Here is a tiny trained network, its code and every weight. The questions are about switching its units off for an input and a class, where a switched-off unit gives its printed mean instead of its output.

import numpy as np


def w(rows, s, z=0):
    codes = np.array(rows[::2]) - 128.0
    scale = np.full(codes.shape[1], s)
    scale[-1] = z or s
    return codes * scale


def norm(h):
    return h / np.sqrt((h * h).mean(-1, keepdims=True) + 1e-5)


def f(y):
    return y / 2 * (1 + np.tanh(0.7978845608 * (y + 0.044715 * y**3)))


def log_softmax(a):
    a = a - a.max(-1, keepdims=True)
    return a - np.log(np.exp(a).sum(-1, keepdims=True))


def net(x, mask):
    res = np.array(x, float).reshape(1, 7) / 4 @ E
    u = 0
    for l in range(3):
        y = f(norm(res) @ A[l][:, :-1].T + A[l][:, -1])
        res = res + np.where(mask[u : u + 12], y, B[l][:, -1]) @ B[l][:, :-1]
        u += 12
    return log_softmax(norm(res)[-1] @ U[:, :-1].T + U[:, -1])


A, B = {}, {}
E = w([
[116,48,158,97,115,184,120,205,47,81,70,162],'x0',
[128,128,128,129,127,129,128,128,128,127,128,129],'x1',
[57,135,205,97,26,113,248,23,149,112,17,168],'x2',
[128,127,129,128,129,125,128,129,128,130,127,128],'x3',
[198,155,138,114,75,114,38,110,87,175,61,46],'x4',
[207,130,183,60,165,137,176,157,174,172,112,171],'x5',
[76,206,131,151,147,94,117,206,165,129,61,132],'x6',
],0.013)
A[0] = w([
[112,83,141,119,129,140,105,174,80,116,121,127,2],'0.n1',
[236,142,145,93,170,133,141,206,161,148,153,150,63],'0.n2',
[104,110,132,124,141,125,142,135,126,115,160,148,4],'0.n3',
[97,195,124,158,165,108,89,251,153,142,110,126,22],'0.n4',
[157,208,106,149,155,103,97,97,188,152,231,100,51],'0.n5',
[173,115,146,107,141,126,142,131,133,138,140,139,25],'0.n6',
[91,105,117,149,170,132,153,201,154,106,245,174,39],'0.n7',
[50,128,95,178,127,124,58,139,70,98,199,89,38],'0.n8',
[198,43,122,132,138,143,105,84,83,133,235,124,38],'0.n9',
[227,148,128,133,112,115,31,149,89,153,106,77,29],'0.n10',
[140,55,123,114,136,147,98,239,64,104,120,145,53],'0.n11',
[176,125,107,141,163,134,71,213,127,136,218,108,3],'0.n12',
],0.027,0.0052)
B[0] = w([
[176,169,177,178,153,150,152,156,156,156,146,129,176],'0.n1',
[106,42,42,204,66,190,58,129,193,162,41,187,202],'0.n2',
[136,179,115,85,147,137,153,126,161,159,86,109,147],'0.n3',
[176,149,108,12,41,64,128,212,136,23,158,115,222],'0.n4',
[227,154,213,212,190,146,211,173,164,175,207,152,237],'0.n5',
[123,129,71,140,77,115,100,132,183,143,120,131,147],'0.n6',
[36,195,98,89,207,152,158,91,99,149,57,6,225],'0.n7',
[116,44,43,190,63,178,59,125,198,170,35,191,252],'0.n8',
[162,155,117,22,47,66,130,222,139,32,144,122,224],'0.n9',
[33,196,89,85,207,152,176,99,111,149,65,25,249],'0.n10',
[215,145,200,205,184,135,206,146,163,176,227,150,229],'0.n11',
[115,78,172,125,147,83,77,15,6,90,157,191,251],'0.n12',
],0.026,0.024)
A[1] = w([
[56,156,111,113,175,152,111,129,105,137,126,63,27],'1.n1',
[120,147,136,47,47,70,66,203,143,77,220,80,77],'1.n2',
[107,94,129,119,159,104,30,78,61,107,188,148,3],'1.n3',
[56,69,113,136,112,172,10,145,166,140,143,108,116],'1.n4',
[118,147,135,186,144,86,91,191,137,170,219,112,80],'1.n5',
[29,140,123,70,171,183,114,117,95,179,137,31,70],'1.n6',
[142,134,141,97,101,131,79,116,78,160,97,43,42],'1.n7',
[152,144,219,193,150,154,133,166,128,172,199,96,58],'1.n8',
[58,74,250,94,25,83,115,28,89,147,121,181,174],'1.n9',
[167,140,135,148,153,84,65,88,189,192,205,74,69],'1.n10',
[109,70,121,197,71,160,35,125,187,167,109,114,88],'1.n11',
[65,106,163,82,177,168,87,143,146,215,169,108,8],'1.n12',
],0.019,0.004)
B[1] = w([
[19,146,212,99,111,186,159,49,185,143,124,107,213],'1.n1',
[104,141,139,5,36,56,158,166,119,52,138,201,215],'1.n2',
[25,132,214,183,14,50,123,21,54,167,155,145,160],'1.n3',
[220,73,49,183,128,140,177,130,158,163,150,155,179],'1.n4',
[160,119,194,122,143,143,162,117,110,184,118,90,177],'1.n5',
[111,196,119,115,172,147,135,74,137,151,45,45,243],'1.n6',
[71,134,82,124,161,102,238,146,189,116,155,172,160],'1.n7',
[140,97,214,162,116,125,141,126,179,169,208,211,250],'1.n8',
[127,123,112,155,162,70,96,61,7,87,136,157,212],'1.n9',
[138,89,113,118,118,178,239,163,97,111,135,199,166],'1.n10',
[101,102,120,147,64,147,8,150,128,146,56,217,224],'1.n11',
[124,137,69,111,145,136,145,184,96,47,178,120,141],'1.n12',
],0.016,0.012)
A[2] = w([
[145,59,118,104,113,163,79,171,96,150,198,2,78],'2.n1',
[138,81,161,98,126,175,70,130,140,162,196,58,3],'2.n2',
[74,78,144,137,131,87,84,154,183,109,195,69,59],'2.n3',
[147,89,150,113,130,140,47,150,107,143,202,31,31],'2.n4',
[115,56,139,102,132,144,35,143,123,152,214,29,69],'2.n5',
[93,47,145,108,137,149,31,150,128,131,171,34,92],'2.n6',
[136,76,104,98,122,196,59,124,130,134,162,96,54],'2.n7',
[109,89,118,118,108,131,105,117,119,148,194,45,55],'2.n8',
[100,84,143,137,121,146,70,141,141,121,183,28,70],'2.n9',
[126,95,129,105,101,159,92,115,123,148,182,46,48],'2.n10',
[116,100,106,136,91,118,56,145,108,204,192,58,42],'2.n11',
[113,89,124,135,119,152,109,143,107,164,193,72,41],'2.n12',
],0.026,0.005)
B[2] = w([
[168,160,42,155,152,152,140,141,167,133,122,151,114],'2.n1',
[183,199,105,112,147,134,199,125,157,92,23,209,117],'2.n2',
[116,185,93,196,116,75,211,146,126,87,59,186,101],'2.n3',
[199,131,132,136,147,110,119,116,71,100,151,149,118],'2.n4',
[157,92,160,113,116,144,114,143,138,137,143,96,124],'2.n5',
[126,75,93,76,142,111,139,110,100,132,85,116,108],'2.n6',
[144,184,112,180,171,108,101,120,140,130,115,172,253],'2.n7',
[139,121,95,111,110,100,252,114,139,146,143,213,102],'2.n8',
[193,198,83,165,142,45,168,140,189,119,109,194,111],'2.n9',
[128,176,167,117,125,120,153,170,125,173,64,223,106],'2.n10',
[108,149,151,125,123,138,181,130,124,118,85,159,132],'2.n11',
[143,134,92,173,136,66,173,111,140,86,85,142,105],'2.n12',
],0.029,0.0018)
U = w([
[199,135,244,217,188,151,185,165,175,191,226,151,75],'0',
[25,200,115,90,192,154,157,73,145,145,77,1,234],'1',
[106,94,134,163,130,67,63,68,26,93,164,145,75],'2',
[148,141,113,8,33,59,117,233,165,36,154,122,255],'3',
[112,61,53,215,63,171,39,143,199,186,66,176,20],'4',
],0.013,0.00048)

Each question gives the input, the list of numbers given to net, and the class t.
The units are the neurons (one row each of A and B). Each row of codes is followed by its name. A weight is (code - 128) times the scale printed after its matrix; where a second scale follows, it is the last column's (A, B and U).
mask holds one flag per neuron, layer by layer. A switched-off neuron (its flag False) gives its mean, the last column of its row in B, instead of its output. The means were averaged over made-up inputs and are rounded, as every weight is.
A unit's drop is (log p(t) with every unit on - log p(t) with that unit switched off) / (log p(t) with every unit on - log p(t) with every unit switched off).
The circuit of an input: a set's keep is (log p(t) with only the set's units on - log p(t) with every unit switched off) / (log p(t) with every unit on - log p(t) with every unit switched off). Starting from the 12 units with the biggest drops (on a tie, the unit counted first), units are removed one at a time, each time the one whose removal leaves the highest keep (on an exact tie, the one counted first), for as long as the keep stays at least 0.8.
circuit, biggest first: the units of the circuit, biggest drop first
most important unit: the unit with the biggest drop
top k neurons: the k neurons with the biggest drops, biggest first
k most important neurons of layer l: the k neurons of layer l with the biggest drops, biggest first
input [-3,-2,-5,4,-5,-3,-4], class 1: circuit, biggest first -> 0.n7
input [-5,-2,0,-8,1,-6,4], class 4: 4 most important neurons of layer 0 -> 0.n8, 0.n11, 0.n9, 0.n1
input [-7,8,-4,3,1,-8,1], class 4: top 4 neurons -> 0.n8, 0.n11, 1.n11, 0.n1
input [5,-6,-2,0,3,-2,6], class 3: top 3 neurons -> 0.n4, 0.n5, 1.n2
input [0,7,7,6,4,4,-4], class 2: top 3 neurons -> 0.n10, 0.n7, 0.n5
input [-7,-3,6,1,4,-5,4], class 0: top 4 neurons -> 0.n8, 0.n10, 0.n4, 0.n12
input [-3,3,4,-1,7,8,-4], class 4: top 2 neurons -> 0.n7, 0.n2
input [3,6,-7,5,1,-7,-4], class 2: 3 most important neurons of layer 0 -> 0.n12, 0.n2, 0.n9
input [3,-5,5,8,-1,6,7], class 3: 2 most important neurons of layer 0 -> 0.n8, 0.n12
input [-7,-5,7,-2,2,-7,-2], class 0: circuit, biggest first -> 0.n8, 0.n10
input [-3,-7,-5,3,-4,4,0], class 2: top 2 neurons -> 0.n12, 0.n10
input [6,-4,1,6,7,7,5], class 1: 2 most important neurons of layer 0 -> 0.n10, 0.n8
input [-6,-1,0,2,-4,-6,6], class 0: top 2 neurons -> 0.n5, 0.n9
input [-5,-3,5,-5,-8,6,-8], class 1: most important unit -> 0.n4
input [8,0,-7,0,6,0,4], class 0: top 3 neurons -> 0.n11, 0.n1, 0.n7
input [5,-7,-8,7,3,-1,3], class 2: top 2 neurons -> 0.n12, 0.n5
input [-5,-3,-2,-3,-1,6,-7], class 3: 3 most important neurons of layer 0 -> 0.n9, 0.n8, 0.n11
input [2,7,6,5,5,0,-5], class 2: 4 most important neurons of layer 0 -> 0.n10, 0.n7, 0.n5, 0.n11
input [-5,-3,-1,-8,-7,8,2], class 4: 2 most important neurons of layer 0 -> 0.n2, 0.n10
input [2,-2,-6,-2,0,3,-1], class 2: circuit, biggest first -> 0.n12
input [2,2,-3,6,7,6,-8], class 3: top 2 neurons -> 0.n9, 0.n7
input [-5,0,-5,7,8,4,3], class 1: top 2 neurons -> 0.n10, 0.n11
input [7,-1,7,1,-2,-5,-3], class 0: top 4 neurons -> 0.n8, 0.n4, 0.n10, 0.n9
input [5,8,5,-7,4,8,-5], class 4: top 4 neurons -> 0.n12, 0.n4, 0.n9, 0.n5
input [-6,2,-2,-8,6,5,-8], class 3: 3 most important neurons of layer 0 -> 0.n9, 0.n7, 0.n11
